Rows lie near named flat spaces through zero. A row that begins with a name and a colon came from that space; any other row is followed by the name of its block's space that it lies nearest.
q925_q611: [ -7 -14 -12 -18 -32  20 -22   6 -15 -33  10  34  15  26 -40 -19 -28   9
  16  21  13  19  19 -19 -25  40  -5  22 -10 -26]
q407_q152: [-34  12  -7  30 -36  -4 -31  14 -15 -18  33  18  28  48   3 -38  -9 -36
   8 -12  23  13  16 -29 -17  53  51  37   3 -16]
q407_q152: [ 24 -13 -11  -2  13 -12  31   7  25  22   5  -7  -9 -13  31  28  13  13
 -16  17  21  -5  11  -6  20  -3  -7 -36  -7  -8]
q535_q54: [-13 -64  -5  40  33 -35  23   7   0  -5  23 -19  24  32  38  29  -1 -10
 -57   6  18 -16  63 -21 -30  39  20  -3 -14 -56]
q407_q152: [ 27  -4 -21  -8  53 -18  25   1  11  42 -30 -27 -14 -36   1  21  17  -5
  -8  -3 -27  11 -11   6  18 -29 -31 -30   0  10]
q925_q611: [  8   3   6 -21 -44  -4   7 -12 -11 -34  16  10  12   1 -24  29   3  17
 -38  16 -12  10  15 -19 -29  -4 -40   2 -27   3]
q925_q611: [ 32  79 -15 -22 -52 -14  21   6  32  38  23  12 -16 -21  48 -18  63 -18
   0 -10  11  26 -33  -5  35 -16 -12 -34  -8  66]
q535_q54: [  69  -60  -35  -83   47   24   37   -9    4    3  -48    8  -17  -31
  -36  -11   14   48   10   38  -29   50   18   18  -29    6 -104  -42
  -31   -3]
q803_q979: [ 18  10  18   0 -35  14   9  -6  11 -17  18 -10  -1  -8  12  27   5  25
  -2  17  23  -4 -12 -19  19 -10   7 -19  -7  14]
q535_q54: [  6 -57   6 -26  34  14  17  -5   7  -8 -16  16 -15   0   6   0 -14  38
  -2  19   7 -24  29  39 -19   5 -27 -10  -3 -30]
q407_q152: [-25 -45   2  53  22  -8  -8  12  -5  -9  22 -17  25  44  34 -14 -11 -21
  -4  -5  33  -9  35 -22 -12  54  65  15   7 -43]
q966_q79: [ -7  -9  42  21  21   9  -8 -26 -23 -27 -26 -51   2 -33 -48  71 -34  25
 -14  -1 -39 -29 -28  -4   9 -64  -6   8   8   3]
q925_q611: [  9   8  15   4  10 -11  17 -10   8   9 -10 -23 -12 -35  -5  62  -4  18
 -24   6 -13 -25 -16   3  24 -53 -16 -19   1   7]
q535_q54: [ -4 -40  19  36  33  31 -23  -7 -23 -28 -13 -44  20  15 -15 -17 -24   1
  37  -5   2   9  -9 -20  -2  22  48  16  13 -12]
q535_q54: [ 20  60  32 -15 -24  29 -12 -25  -6  -6 -20 -27 -15 -39 -16 -11  24   8
  33 -22 -35  13 -71  12  27 -57 -12  -4   9  78]
q535_q54: [-17 -19  38   8  22  33 -12  -9   3 -11 -13  -2 -18   1  18 -20 -19  25
  37  -8  15 -43 -16  45  13 -13  33   9  26  -1]
q803_q979: [ 36 -12   0  16   6  17   6  -3  -1  -8  -2 -49  13 -14  -8  23   3  10
  17  17   9  31 -20 -49  25   3  16 -25  -6   9]
q966_q79: [ -5  17 -34 -33 -53   0  -2  30  27  11  33  81 -10  26  14 -26  -9   5
  14  29  58  -2  26   2   6  44   2  -2  -4 -27]
q925_q611: [-10   2  22   1  19   8  -3 -10  -1   4 -16  -6 -14  -9  10 -13   2   5
  11 -18 -13 -22 -16  37   4 -24   3   5  14  15]
q407_q152: [ -2  -8 -48 -25  18 -18   0  19  -1  26  -9  36   1  15 -12 -40   5 -26
   3  -1  -9  30  27   6 -25  37 -28   7  -7 -20]
q966_q79: [-12  16 -11  -2 -19 -30   7   6   5   8  13  19   0  -4  -8  40  -7  -5
 -39   7  -2 -14  15  -7  -2 -14 -18   1  -8 -15]
q407_q152: [-63 -29  18   9  17  15 -44   1 -28 -28 -17  35   0  23 -55  -1 -76   8
  17  -2  -8 -51  15  36 -23  -2  19  58  26 -55]
q803_q979: [  1   6  17 -26 -34  24  -2  -6   7 -20  11  31 -11   8  12 -25   4  24
  14   7  19 -11  -1  24  -6   6  -5   2  -2  11]
q803_q979: [ -8   3  -4  14  -7 -28  14   6   9  10  18   1   3   1  16  38   0  -6
 -37   5  10 -17  17 -11   4  -6   2  -7  -5 -16]
q407_q152: [ 17   5  43  49  24   9   3 -27 -13 -12  -9 -92  13 -20  23  16  29  -7
   0 -29 -26   8 -42 -21  19 -33  35 -12   6  49]
q803_q979: [ -6 -17   8  28 -18  28 -30   3 -19 -38  11 -17  26  20 -35   8 -39   6
  29  18  23  13  -5 -50   6  29  45  17   4 -23]
q407_q152: [-18   0  21  30   6   6 -18  -7 -16 -15  -1 -25  11   7  -7   0 -11 -10
   7 -16  -8  -8 -12  -7   0  -4  32  19  11   2]
q803_q979: [ 24   1   6 -26  40   2  17 -19  -2  17 -40 -25 -19 -38  -7  -3  25   8
   0 -16 -49   8 -24  35  -3 -44 -49 -16  -1  37]
q925_q611: [ 27   3 -62  13 -22 -26  11  35  16  23  31   3  24  10  -7  33  -4 -23
  -9  38  43  49  23 -87  25  50  15 -27 -19 -35]
q966_q79: [  7  10  33 -27 -24   8  20 -18  15 -11   4  14 -24 -19  22  23  12  40
 -19   6   2 -36  -6  38   3 -40 -29 -16  -5  21]
q966_q79: [ -1 -39  33 -40  22  20   7 -31 -19 -34 -31   6 -13  -9 -22  -8  -3  39
 -14  -4 -44 -20  11  58 -49 -27 -60  12  -9   6]
q535_q54: [  7  28 -17 -52 -44 -29  24  -2  11   5  11  49 -13 -17 -16  39  12  15
 -55  18 -17  -5  20  13 -20 -28 -79 -10 -27   3]
q966_q79: [ -6   9  -6  -5 -29  24 -16  17  15   0  19  37  -6  24  20 -44  -9   3
  45  10  50  -2  -1   3  17  37  38   4  12  -8]
q925_q611: [-14 -40  34   6  22  19   0 -13  -4 -23  -7  -5  -7   8  14  -2 -16  27
   3  -1   6 -37  11  34 -13  -4  12   8   9 -16]
q535_q54: [ 41 -37 -25 -62  19  -6  40  -6  10   5 -19  20 -14 -21 -13  15  17  34
 -30  29 -20  19  32  18 -30  -3 -90 -33 -32  -9]
q803_q979: [ -5  16   4  17  33 -27   5 -10 -11  20 -24 -38  -2 -33 -23  46   0 -15
 -28 -19 -48  -8 -20   0   9 -54 -18   0   5  14]
q803_q979: [ 18 -15  39 -28 -61  44   7 -16  10 -55  26  21  -6   7  10  12  -7  64
   5  36  41 -19   4   3  -3   4  -6 -13 -15   4]
q535_q54: [-16  28 -23  13 -34 -34  -3  15   0   8  28  18  15  14  -5  20   0 -29
 -33   1   6   8  17 -33  -4  13   4  10  -9 -13]
q966_q79: [ 21 -37 -58  -2  50 -14  -3  13 -24  13 -27 -21  28   6 -54 -14  -6 -33
   4   7 -33  70  21 -48 -28  43 -26   3 -16 -27]
q407_q152: [-18 -33 -13  -1  -1  -5   1  17  10  -2  17  39   1  28  11  -1 -25   8
  -6  20  38 -22  42   5 -11  36  13   6   0 -52]
q966_q79: [-32  17  22  26 -14 -12 -14  -4  -8 -10   7  -3   2  -5 -19  50 -31   0
 -22  -4  -5 -39  -7  -2  10 -34  17  19  11 -12]
q925_q611: [ 23  25  -8 -33 -70  26   2  12  25 -11  29  44 -10   0   1   7  -8  34
  25  42  56   5  -7 -20  30  14   0 -22  -8   2]
q803_q979: [ 25 -22   5  -2  27   2  17 -12  -3  -3 -18 -36   1 -23 -11  32   4  16
 -12   8 -20   9  -5 -10   1 -20 -23 -20  -9   5]
q925_q611: [-10   5  25  25  60 -24  15 -18  -2  29 -28 -48 -13 -26  32   6  30 -20
 -23 -46 -48 -26 -19  43   3 -52  -2  -3  15  31]
q966_q79: [  6  -4 -10  18  19   4  -6   5  -4  10  -3 -21  10  11  14 -36  15 -23
  22 -14   1  25  -6 -13   2  26  26   0   5   8]
[ 16  60   1 -43 -57 -17  13 -16   0  -4   4  17  -9 -33 -28  36  24   9
 -41   2 -38  12 -19  -1  -7 -51 -71  -8 -23  45]	q535_q54
[ 22  37  13  35   3 -27  29  -7  20  31  13 -57  -1 -25  62  25  55 -22
 -27 -24  -3   3 -28 -18  36 -32  21 -35  -1  49]	q966_q79
[ -8  47 -16   6 -26 -20   2  17  21  33  23  23  -8   7  41 -22  25 -29
   2 -14  23  -1  -7   3  22   8  22  -5   7  17]	q803_q979
[  8 -23 -21  22  35   4 -20   5 -28  -7 -27 -42  24 -14 -78  42 -45  -7
  15  17 -24  32 -11 -57   9  -1   3   8   1 -28]	q966_q79
[ 15  -6  25 -20  21  39  -3 -15   2  -4 -29 -10 -22 -21   0 -26   2  28
  44  -5  -8  -8 -33  39  14 -24  -5  -8  14  28]	q535_q54
[  0  -7  -2  19  32  -8   7   5   8  22  -9 -20  -6 -11  13  16  -3  -5
   2  -4   3 -12  -6   2  21 -12  17 -11  11  -6]	q925_q611
[ 12  32 -37 -17 -40 -19  10  21  21  22  27  35   0   6  15  -5  18 -15
  -8  14  27  23  11 -23  11  23  -9 -15 -13   1]	q407_q152
[ 12 -28  11  -8  39   7  13 -12  -1   1 -25 -20 -10 -18  -1  10   1  20
  -1   0 -18  -9  -2  23  -3 -20 -20 -12   1   1]	q407_q152
[  6 -16 -12  10  11 -10   9   6   3   5   5 -10   8   4   5  13   0  -4
 -11   8   8   7  14 -19   1  13   5  -9  -6 -16]	q803_q979
[ -8 -25 -49 -11  54 -28   8  24   8  45 -21  26  -9  -1 -14   0 -18 -18
  -4   7  -5   0  30  14  -4  14 -21  -2   5 -46]	q407_q152
[ 21   6   7 -22 -55  -1  18  -7   7 -28  25  11   4  -8  -9  52   2  33
 -36  33  14   0  11 -27  -4 -11 -33 -19 -27   0]	q925_q611
[-28  64  -4  24 -86 -12 -17  31  30   8  51  46  -7  -5 -12  89 -58  12
  -2  41  75 -52 -15 -45  75 -24  53  -3  17 -34]	q966_q79
[  3  11 -83 -22 -25 -51  11  40  12  35  24  57  13  14 -28  23  -9 -32
 -36  33  17  38  49 -49  -9  44 -36  -7 -25 -50]	q966_q79
[-34  54  10  20 -12  -4 -34  -1 -15   7  -7  -1  -1  -7 -26  -7 -13 -30
  17 -31 -25 -11 -38   7  15 -31  23  33  23  23]	q803_q979
[-33  10  -8 -10  33 -39   5  -1  -4  31 -20  24 -15  -7  -2  -3   5 -24
 -35 -30 -45 -28  15  54 -25 -29 -37  20   7  -5]	q803_q979
[  4 -52  -4 -30  68   6  12  -8  -4  10 -47   4 -21 -19 -24   3 -19  26
   2   5 -31 -17  15  50 -19 -20 -48  -4   4 -24]	q407_q152
[-25 -13  33  61  27   1 -17  -7 -15 -12  -2 -53  14   4   5  24 -21 -11
   2 -19  -2 -26 -15 -15  16 -14  60  16  21  -8]	q407_q152
[ -5 -33  37  52  41   5   6 -13  -3  -8   1 -60   9   9  50  -3  13  -4
  -2 -23   6 -20  -3   3   5   1  54  -4  13   4]	q535_q54
[ 10  31  33   4 -66  26  -5  -9   9 -32  29  -4   0  -6   7  28  -3  30
   9  18  33 -13 -27 -23  30 -17  24 -10  -2  24]	q803_q979
[-29   1  28  14 -27   7 -22 -10 -19 -37   9   3  11  11 -29  24 -32  10
 -10   1  -4 -25   1  -5 -12 -11  13  29   3 -13]	q535_q54
[ 18  -4  65  43 -23  30   2 -34 -12 -51  21 -76  21   7  47  -5  38  13
   0 -19   5   6 -28 -26   1  -3  49  -8  -6  51]	q407_q152
[ -7   6  27  40  -2  39 -33   0  -8 -18  -5 -35   5  -7 -24  17 -43  12
  56   7  25 -13 -45 -29  49 -12  69   8  28  -1]	q966_q79
[-11  28 -20  -2  -2 -30  10  14  18  38  11  25 -10   5  37 -19  25 -28
 -14 -16   6  -6   9  19   5   4   0  -4   4   6]	q803_q979
[ 20 -28 -14  36  28  -1  28  29  48  42  26 -13  -9  13  93  -7  15   1
  24  17  85 -15  13 -14  56  42  74 -48  15 -25]	q925_q611

Each name stands for a flat space through zero: a line, a plane or more. A row that begins with a name and a colon came from that space; any other row is followed by the name of the space it lies nearest, among the names in its block.
q272_q305: [  8 -18   3  15   3 -22 -35   7 -27 -18   9   0  15  27  10 -14 -20  40
 -50 -17  14  28  -4  26  -8   2 -29  10  -9  29]
q742_q348: [ 11 -16 -11   5 -29  28 -27 -15 -10   5  25 -35  29 -32  -6 -34  -1   7
 -27   4  55  16  11  37 -37 -15  16   2   4  77]
q742_q348: [-14  29   2 -14  -3   2  15 -19   8  11  -6   9 -39 -17  -4  28  29 -31
  53  30   4  -8   2 -34   1   1  37   3 -11 -19]
q271_q962: [-17 -25  28  17 -55   5   2   4  23   9  -2  -7   5 -11   0 -27   0  38
   4 -52  28  40 -41   7  23 -13  -7  18  21  52]
q429_q707: [ 12   1 -11   8 -31  47  18  13  12  10  -9  -7  23 -21  -2 -31   3  -8
  34 -36  -3   3  -7   7  12  -9 -11   2  12   7]
q272_q305: [-12  38   3 -11   8  31  13 -18  20 -19  14 -15 -34   6 -15  46  17 -40
  -8  37  -4 -34  20   3   7 -23   8   5  -1 -30]
q617_q830: [ 18 -27  59  46 -28  19   7   9 -23   1  40  43  13 -20   4 -35 -54  57
  16 -31  16  16 -58  -1   3 -33  44 -28  21  36]
q617_q830: [ 33  18 -10  23   7   3 -59 -20 -63 -30  -2 -10  24   3  12   1   5  -7
 -19  15   0   1   7   4 -31 -12  14  -6 -44  -2]
q271_q962: [ -3   8  -3 -16  31  30  12 -13  45   3  -4 -52   0 -51  -1  -1   0 -17
 -29  -5 -17 -31  15  14 -29   7  -1 -33  25  11]
q742_q348: [ -5  41  17  -9  -8  11  35 -19   7  -8  21  22 -31  24 -21  14  11  -8
  19  44   3 -20   8 -30  20   3  37   5  -5 -28]
q272_q305: [ 11  19   9   1 -25  18  34  -8  29   9  -2 -14  44  -8 -26 -56  -1  23
 -15 -21  -3 -19   8 -10  16  18  -2 -21  17  17]
q617_q830: [ -1  12  49  -1   6 -17  73  18  18  12  51  76 -33  36 -16 -47 -57  92
   7  -7  15  20 -14 -25  27  42   3 -12  29  22]
q271_q962: [ -6  -3  28  13 -55 -24  12 -15  12  -1 -27  -6  43  22 -20 -31  23  22
  -3 -20 -13  -2 -31 -36  47   6  23   4   2 -10]
q429_q707: [-10  35  16  -3  13 -17  -7 -26 -10 -26  -3   4 -36  28  -3  45  22 -16
  -4  40 -16 -14   0 -29  10  -1  26   8 -25 -44]
q272_q305: [-35  -3   8  -2 -69  11  -9 -19  19  17 -25 -16 -48 -29  10  15  56 -15
  74 -19  42  57 -43 -22  15 -14  30  49  -5  36]
q429_q707: [ 11   8 -34  -3 -11  33   0  14  -7  14 -22   1  -4 -23  15 -10  17 -27
  61 -24  -2  18   4  -1  -5   4 -16  13  -9  -4]
q742_q348: [-12   0  17  -4  -3  35  53  19  49 -14  -8   0 -27  24   0  10  -6  -2
  13 -25 -47 -11 -27  -8  50   0 -14  10  33 -53]
q429_q707: [-12  20 -25 -11  -9  23  -6   0  21  12 -26 -23 -20 -32   7  14  31 -31
  34 -25   7  13  11   6  -4  -3 -33  16  -5  10]
q271_q962: [-20 -12  19   0 -38  -5  18   1  31  12   4  -3  -3   2 -10 -24   2  34
  -4 -27  26  27 -18   1  22   5  -9  17  21  41]
q617_q830: [ 27  20  15  37  14  29  -2  30 -39  -6  13  60 -11  -9  18   4 -42  14
  48 -42 -17   6 -18   1   3 -27 -27 -19 -11 -20]
q271_q962: [ -6 -30 -14  -5  -5   5 -12   4   0   4  -3 -15  -1  -8   8  13   7 -22
   4   8   6   5  -5  15  -7 -13   9  12   6   3]
q742_q348: [  0   3  -8   1 -16  40   5   3  32 -19 -11 -45  15   6  -3 -16   7   0
 -36 -35 -13   1   1  27  16  -3 -39  13  16   5]
q429_q707: [ 24 105  43  39 -22  53  -4 -38 -23 -49   5  10 -14   8 -15   9  14   4
  12 -10 -19 -22  -8 -35  22 -27  13 -14 -38 -33]
q271_q962: [-12  -9  10  14 -35 -16 -24   0  -9 -21 -19  -5  -8  39   9   7  19  18
  -8 -25   2  39 -31  -2  31  -5 -17  40 -13  -1]
q617_q830: [ -4  18  34   3  -9  38  48   1  38  -4  35   8 -20  -2 -16 -19 -26  32
  -9 -13   7  -6  -9   4  17  -2   2 -10  33  18]
q272_q305: [  6  31  -5  -6  32  12   9   4  10 -22  16  -5  -6  25  -8   3 -17  11
 -49   2 -11 -17  32  20  -1  10 -44  -6   1  -9]
q429_q707: [-14 -40   6  21   5  13 -44  20 -12 -49  -7 -18 -38  41  36  62  -6 -12
 -31 -24 -26  30 -44  40  20 -44 -34  44   0 -35]
q271_q962: [ -2 -48   1   9   1  51 -10  12  12 -15   8 -33 -18 -24  26  21 -13 -22
  -2 -14 -11   9 -36  36 -11 -36  15   8  27  -1]
q742_q348: [  3 -22  -1   4  31 -41 -14  19 -24  13  11  33  12   4   4  10 -29  11
 -13   6   2  -6  10  10 -14  -4 -16 -17  -3   1]
q742_q348: [  5 -14   7   3  59   6  23  37  -4 -15  -3  41 -40  22  28  42 -37 -10
  26  -8 -68 -15 -23  -7  15  -1 -15 -12  11 -84]
q272_q305: [ 12  19  -3  -4  26   3  20  11   2  -8  17  16  10  24 -12 -10 -25  13
 -29   5 -13 -22  27   9   5  12 -29 -14   4 -15]
q429_q707: [-23 -27  -2 -26  30 -36   3  -4  12  -2   3  -6 -35  21   6  36   5 -12
 -19  45  -6  -3   0  -4  -5  15  23  12   7 -21]
q617_q830: [ 36   5  -8  14   7 -40 -35  -7 -76 -15   4  36  21  41  12 -38 -11  42
  -5  20  10  31   3 -21 -19  37  20   4 -45   6]
q272_q305: [ 20 -30 -15   2  50 -13 -25  13 -20  -4  -4 -11  23 -13  22 -10 -29   9
 -35  -8 -23  -5   6  21 -38  14 -14 -27   1   1]
q271_q962: [-26  -6   1  -5 -41 -14   4   1  26   5 -21 -12  -5  19  -7   0  28   6
   2 -23  13  26 -12  -3  34   2 -23  35   5  12]
q272_q305: [  3  10  20  10 -17 -22   9  -9   8   5 -20   0  43   1 -17 -25   5  17
 -11 -18 -20 -21  -7 -26  22   8   4 -22   0 -10]
q429_q707: [ 10  -7  14  15   8   9   6  12   2   2   4   7  22 -15   0 -10 -25  10
  -7 -24 -16 -16  -9   7   1 -13  -9 -27  13  -3]
q272_q305: [  0  23 -19 -19 -11  45  43   8  10   0  43  22 -32  27 -20   4  -3 -18
  21  41  30  -6  33  14  13  -5   2  27   9  -3]
q272_q305: [ -8  35  15   3  28 -10 -15 -13  36 -17 -39 -45  -3 -22  10  -3   9  26
 -49 -59 -36   2  -2  -3  -6  24 -59 -22  -1   7]
q617_q830: [-12 -42 -23 -16 -28 -19  32  34  20  16 -28  13  19  48  -2 -21  10   2
  21 -21 -19  18 -11  -6  52  24 -28  38  18 -30]
q429_q707: [  9   8  -7   0  39   8 -16   5 -19  -9   5  10 -37 -12  25  18 -14   0
  12  -1  -6  15   1   6 -29   6  -9  -4 -12  -3]
q742_q348: [ 24   3 -15  11  10  39 -32  -7 -30 -22  10 -21  -1 -14  17   1  -5 -13
  -8   5   5   7   3  23 -33 -14   8   0 -14  10]
q617_q830: [-25 -16   0 -15  -1 -28  -2  -9  25   7  -8 -23   4   2 -12  23  18 -17
 -29  19   4 -16   8   4   6  -5   3   4   9  -1]
q617_q830: [-15  -6 -10 -24  27 -20  -8 -18  19 -16 -18 -41 -16  14   5  28  24 -21
 -37  32 -23 -12   8  -5  -7  20  11   7  -1 -27]
q617_q830: [-10   8   2  -3 -16   5   9  -3  16  21  10   1   4 -25 -16  -4   4  -4
   9  -3  29  -5  13   7  -3 -12  -5  -5   9  32]
q742_q348: [ 10   4  -9  -3 -24  66   4 -19  16 -13   3 -47 -14 -27   9 -23  17 -10
  11  -4  11  18 -13  10 -17   2  31  13   9  25]
q617_q830: [-23   0  54  32 -29  -6  22  22  21   1  38  41  22  21 -39  28 -37  16
 -35 -22  11 -38  -8  25  54 -72 -37 -13  29  -2]
q271_q962: [-19 -11 -24   7 -17  30 -36  18  11   3 -30 -28 -25 -32  25  40  24 -39
  30 -53   8  32 -12  35   0 -40 -57  33  -2  13]
q742_q348: [ 16   3  -2  12 -18  65 -18 -16 -23 -10  47 -14 -10 -34  -1   6  -7 -25
   8  32  46  -1   5  33 -37 -46  46   1  -1  40]
q429_q707: [  9  29  18  13   5 -20  -2 -12 -20  -5  -5  22  16   9 -12   7   1  -1
   3  12 -18 -28   3 -29   9  -4  15 -22 -20 -30]
q271_q962: [-26 -11 -28 -35  -9 -46   9  -1   6   4  -5   5 -17  64 -13  19  32 -14
  -9  50  16  12  25  -8  26  28  -4  50 -10 -20]
q429_q707: [ 30 -36 -20   6 -11  44  12  25 -24  -4  17  14   3  12  21 -40 -25  13
  30  -8   2  32 -19  16  -5  10  16  18  10   5]
q271_q962: [-18  35   1  -7 -19 -53 -11 -10   0   0 -17  12  -9  40 -12  -9  26  35
 -15 -12  25  34  16 -18  22  32 -44  30 -26  22]
q272_q305: [  2  -1 -23 -17  -2  20   4 -10  23   9 -24 -42   8 -30   5 -21  23 -16
   8  -8  -6   3   6  -2 -16  23   5  -1   6  12]
q742_q348: [ -8  20  15 -10  -9  17  35 -14  11   6  29  20 -32   0 -17  11   3 -10
  29  43  17 -14   3 -19   6  -5  47   1   7  -6]
[ -9   2  -6   4   1  46  -2  14  28   2 -10 -23 -21 -41  14  20   1 -24
  18 -44  -7   5  -8  26  -4 -28 -37   2  16   7]	q271_q962
[-11   6 -52 -30  -4 -26  -9   1   7   6 -35 -24  18  33 -10  10  45 -39
 -11  18  -3  -5  44   3  14  22 -41  34 -18 -22]	q617_q830
[-23 -13  52  22 -12 -41  -9  -8   5 -14  31  11  24  30 -32  34 -22  17
 -74  18  10 -37  -7  14  28 -50   4 -14  12   0]	q617_q830
[-13  13  35  19 -39 -17   0 -13  -6  -6   6  21   6  22 -21  16  10   5
   3   8  10 -10 -18 -20  36 -30  21   7  -8 -11]	q272_q305
[  5   8  10  21 -36  14  -3   1  -2  -8 -10  -3  32   8 -11  -9   7  -1
  -1 -26  -7  -8 -12   0  29 -25 -12   3  -2  -9]	q429_q707
[ -1 -25  20   3 -19   8  23   1  15  -2  11  -2   3   9  -1 -28 -12  29
  -6  -7   0  12 -28  -5  14   9  26   3  23  11]	q617_q830
[ 13 -19 -24  -9   9  14   5  17  -6   8  12   2   3  -3  10 -29 -18  13
   2  -5  14  20  11  21 -19  19 -13   5   8  26]	q272_q305
[ -7  18   3   8  24 -27 -21   6 -19   9   2  29  -6 -11  -2  41  -8 -16
   5   3   3 -18  18   3  -9 -26 -26 -16 -17  -9]	q617_q830
[-11  -5  -7 -25  -1 -75   0 -20  -2  41 -16   9  11 -14  -8 -36  21  28
  12  22  32  20  15 -39 -22  58  28  -8 -13  43]	q742_q348
[ -2 -41 -15 -14   8  19  18  18   0  11  30  11 -16   0   4  13 -18 -23
  17  35  13  -4   1  22 -10 -13  27   9  22  -3]	q271_q962
[-15  64  26  -6  27 -49 -11 -39   6   4   2   3 -12 -18 -24  24  14   9
 -31  26  13 -30  34 -28 -19  10   0 -34 -24  14]	q429_q707
[ 22  -8   8  37 -26  43 -29   3 -28 -18   1  -9  30 -16   8  -2  -8 -12
   5 -27  -6  -4 -25  19   0 -48   7  -6  -5  -1]	q617_q830
[-19 -28  11   7 -34 -47 -10   5  10  28 -51   1  19 -17   9 -12  25  12
  36 -48  -8  27 -39 -30  23   9  -3   6   0   7]	q742_q348
[  9  10  17  -4  28 -22 -19 -35 -20 -17  17 -12 -16  -4   6  -7  -4  27
 -34  41  11   5   0 -16 -40  28  51 -18 -16  21]	q617_q830
[-51  31   2 -24 -82   3  13 -43  60 -12 -30 -59 -14  36 -40  33  91 -45
 -11  26  20  -6   4 -20  63 -15  12  62  -2 -13]	q429_q707
[ 10  -9 -65 -43  44   9  21  17  -6  15  -8   4 -18   9  11  14  12 -56
  40  51 -19 -15  42  -1 -20  33   5  12  -5 -47]	q272_q305
[  9  -2 -24   5 -14  35  -4  21  10  23 -14 -11  18 -47   9 -29  -3  -3
  29 -57  13  19   6  25 -13  -6 -47  -3   9  40]	q429_q707
[-11  40   7  -2 -29  -5  28 -14  41  36 -31 -10  49 -43 -39 -13  30 -26
  22 -21 -10 -52  21 -29  23  -9  -9 -35   7  -6]	q429_q707
[-18  21 -24 -24   3  18   2 -12  18  -5 -14 -22 -46  -1   5  39  39 -46
  25  25   0   2  14  -5   0   2   2  28  -9 -22]	q272_q305
[  4   8  -4   3  20  13 -32 -13  -6 -37  15 -38  -1  16   2  17  -4  -1
 -72  14   3  -6  17  35 -18 -12 -19   5  -7   8]	q272_q305
[  5 -23  29  26  21 -34 -17  14 -36  -1  15  44  10   6   6  23 -37  13
  -4   4 -12 -14 -20  -2  -1 -28  12 -25  -4 -19]	q272_q305
[  5  10  -1   0  31   0 -20 -10   7 -20 -10 -36   9  -7   5   7  -2   0
 -52  -7 -23 -16  11  13 -17   5 -21 -18  -2  -5]	q272_q305
[ -7  19  17  25  17 -39 -47  -2 -26 -17 -21  10   4   7   6  48   2  -6
 -23 -19 -20 -12  -4  -1   6 -31 -37 -10 -29 -26]	q429_q707
[ -3 -23 -11 -12 -12  -7 -20 -26   4   0 -13 -48  14 -16   3 -10  27 -13
 -18  22  11   6  -4  -1 -22  11  41   6  -1  22]	q617_q830
[ 14   0 -47 -26  11   6  -1  -3   5  -5 -17 -39  24  18   0 -29  19 -11
 -29  13  -8   0  36  11 -12  41 -18  14  -6  -2]	q272_q305
